Here is a tiny trained network, its code and every weight. The questions are about switching its units off for an input and a class, where a switched-off unit gives its printed mean instead of its output.

import numpy as np


def w(rows, s, z=0):
    codes = np.array(rows[::2]) - 128.0
    scale = np.full(codes.shape[1], s)
    scale[-1] = z or s
    return codes * scale


def f(y):
    return y / 2 * (1 + np.tanh(0.7978845608 * (y + 0.044715 * y**3)))


def log_softmax(a):
    a = a - a.max(-1, keepdims=True)
    return a - np.log(np.exp(a).sum(-1, keepdims=True))


def net(x, mask):
    res = np.array(x, float).reshape(1, 7) / 4 @ E
    y = f(res @ A[0][:, :-1].T + A[0][:, -1])
    res = res + np.where(mask, y, B[0][:, -1]) @ B[0][:, :-1]
    return log_softmax(res[-1] @ U[:, :-1].T + U[:, -1])


A, B = {}, {}
E = w([
[127,131,122,130,128,125,127,132,127,122,124,132],'x0',
[141,96,103,108,148,96,85,160,153,91,244,113],'x1',
[74,86,133,61,112,79,171,126,114,91,94,65],'x2',
[145,112,194,136,76,156,170,254,132,136,164,132],'x3',
[134,136,131,130,132,124,133,128,119,123,129,127],'x4',
[179,60,52,136,128,186,136,124,67,150,134,65],'x5',
[108,145,109,112,123,139,125,143,142,143,130,125],'x6',
],0.0088)
A[0] = w([
[71,101,163,76,78,79,151,110,87,72,115,75,41],'neuron 0',
[42,190,222,134,125,48,119,113,187,94,143,219,4],'neuron 1',
[115,90,126,95,123,68,181,131,141,125,102,80,12],'neuron 2',
[183,160,133,254,136,196,86,98,148,140,167,237,10],'neuron 3',
[88,176,150,177,103,227,173,103,90,148,34,162,3],'neuron 4',
[109,150,40,101,196,85,67,20,128,115,97,147,60],'neuron 5',
[131,126,99,120,155,131,58,147,162,62,249,122,18],'neuron 6',
],0.0061,0.0051)
B[0] = w([
[70,183,139,72,237,163,87,179,77,161,106,214,180],'neuron 0',
[125,41,46,222,137,216,188,76,61,153,192,74,240],'neuron 1',
[62,170,68,6,225,182,83,181,35,254,212,195,136],'neuron 2',
[53,153,106,39,193,157,53,178,106,135,77,182,216],'neuron 3',
[94,38,136,94,82,3,130,90,89,216,149,140,177],'neuron 4',
[204,101,183,107,86,165,222,216,180,140,162,206,255],'neuron 5',
[74,62,162,75,77,38,138,51,82,197,105,144,209],'neuron 6',
],0.0096,0.0045)
U = w([
[92,162,105,83,196,155,77,157,110,146,116,152,52],'0',
[116,98,138,115,76,3,125,86,106,174,130,123,57],'1',
[143,91,42,183,132,213,157,95,84,132,156,81,59],'2',
[141,137,148,138,120,126,121,129,153,104,105,120,251],'3',
[178,129,194,115,84,155,188,201,177,131,149,160,43],'4',
[131,147,129,141,128,121,117,121,151,107,112,110,245],'5',
[127,144,121,141,119,113,115,121,149,104,108,118,225],'6',
[153,209,142,154,131,105,76,107,195,67,111,37,68],'7',
],0.014,0.015)

Each question gives the input, the list of numbers given to net, and the class t.
The units are the neurons (one row each of A and B). Each row of codes is followed by its name. A weight is (code - 128) times the scale printed after its matrix; where a second scale follows, it is the last column's (A, B and U).
mask holds one flag per neuron, in row order. A switched-off neuron (its flag False) gives its mean, the last column of its row in B, instead of its output. The means were averaged over made-up inputs and are rounded, as every weight is.
A unit's drop is (log p(t) with every unit on - log p(t) with that unit switched off) / (log p(t) with every unit on - log p(t) with every unit switched off).
The circuit of an input: a set's keep is (log p(t) with only the set's units on - log p(t) with every unit switched off) / (log p(t) with every unit on - log p(t) with every unit switched off). Starting from all 7 units, units are removed one at a time, each time the one whose removal leaves the highest keep (on an exact tie, the one counted first), for as long as the keep stays at least 0.8.
units of the circuit, in order: the units of the circuit, biggest drop first
unit that matters most: the unit with the biggest drop
top k neurons: the k neurons with the biggest drops, biggest first
drop of u: that unit's drop, to one decimal
input [-4,-5,-1,-8,4,-4,4], class 4: unit that matters most -> neuron 5
input [7,3,7,-6,0,3,2], class 0: top 2 neurons -> [neuron 0; neuron 2]
input [-3,-3,-7,0,1,5,4], class 0: top 2 neurons -> [neuron 3; neuron 1]
input [-8,1,2,1,-8,6,4], class 5: top 2 neurons -> [neuron 1; neuron 2]
input [2,-2,7,0,-6,-8,8], class 2: top 2 neurons -> [neuron 1; neuron 3]
input [-8,-4,-1,-8,4,7,8], class 3: units of the circuit, in order -> [neuron 1; neuron 5]
input [-5,4,-7,6,4,-2,-1], class 0: top 2 neurons -> [neuron 3; neuron 5]
input [-8,2,-5,0,7,4,1], class 6: top 4 neurons -> [neuron 1; neuron 0; neuron 2; neuron 5]
input [0,7,-2,1,-3,6,4], class 1: top 2 neurons -> [neuron 6; neuron 1]
input [4,7,8,4,5,-8,6], class 0: top 2 neurons -> [neuron 0; neuron 2]
input [3,-7,-4,5,6,-2,5], class 1: top 2 neurons -> [neuron 4; neuron 5]
input [6,5,-5,-8,3,5,-1], class 4: top 2 neurons -> [neuron 5; neuron 1]
input [4,-4,-5,4,4,1,-2], class 0: top 4 neurons -> [neuron 3; neuron 5; neuron 1; neuron 6]
input [3,-1,-1,7,-2,-5,-7], class 3: units of the circuit, in order -> [neuron 5]
input [-2,6,-6,8,6,-4,-8], class 3: top 2 neurons -> [neuron 5; neuron 3]
input [3,8,5,-2,-4,7,-5], class 1: drop of neuron 6 -> 0.7
input [-4,-7,3,0,-4,-8,-6], class 2: drop of neuron 6 -> 0.1
input [4,-2,-8,8,3,5,6], class 0: drop of neuron 3 -> 0.8
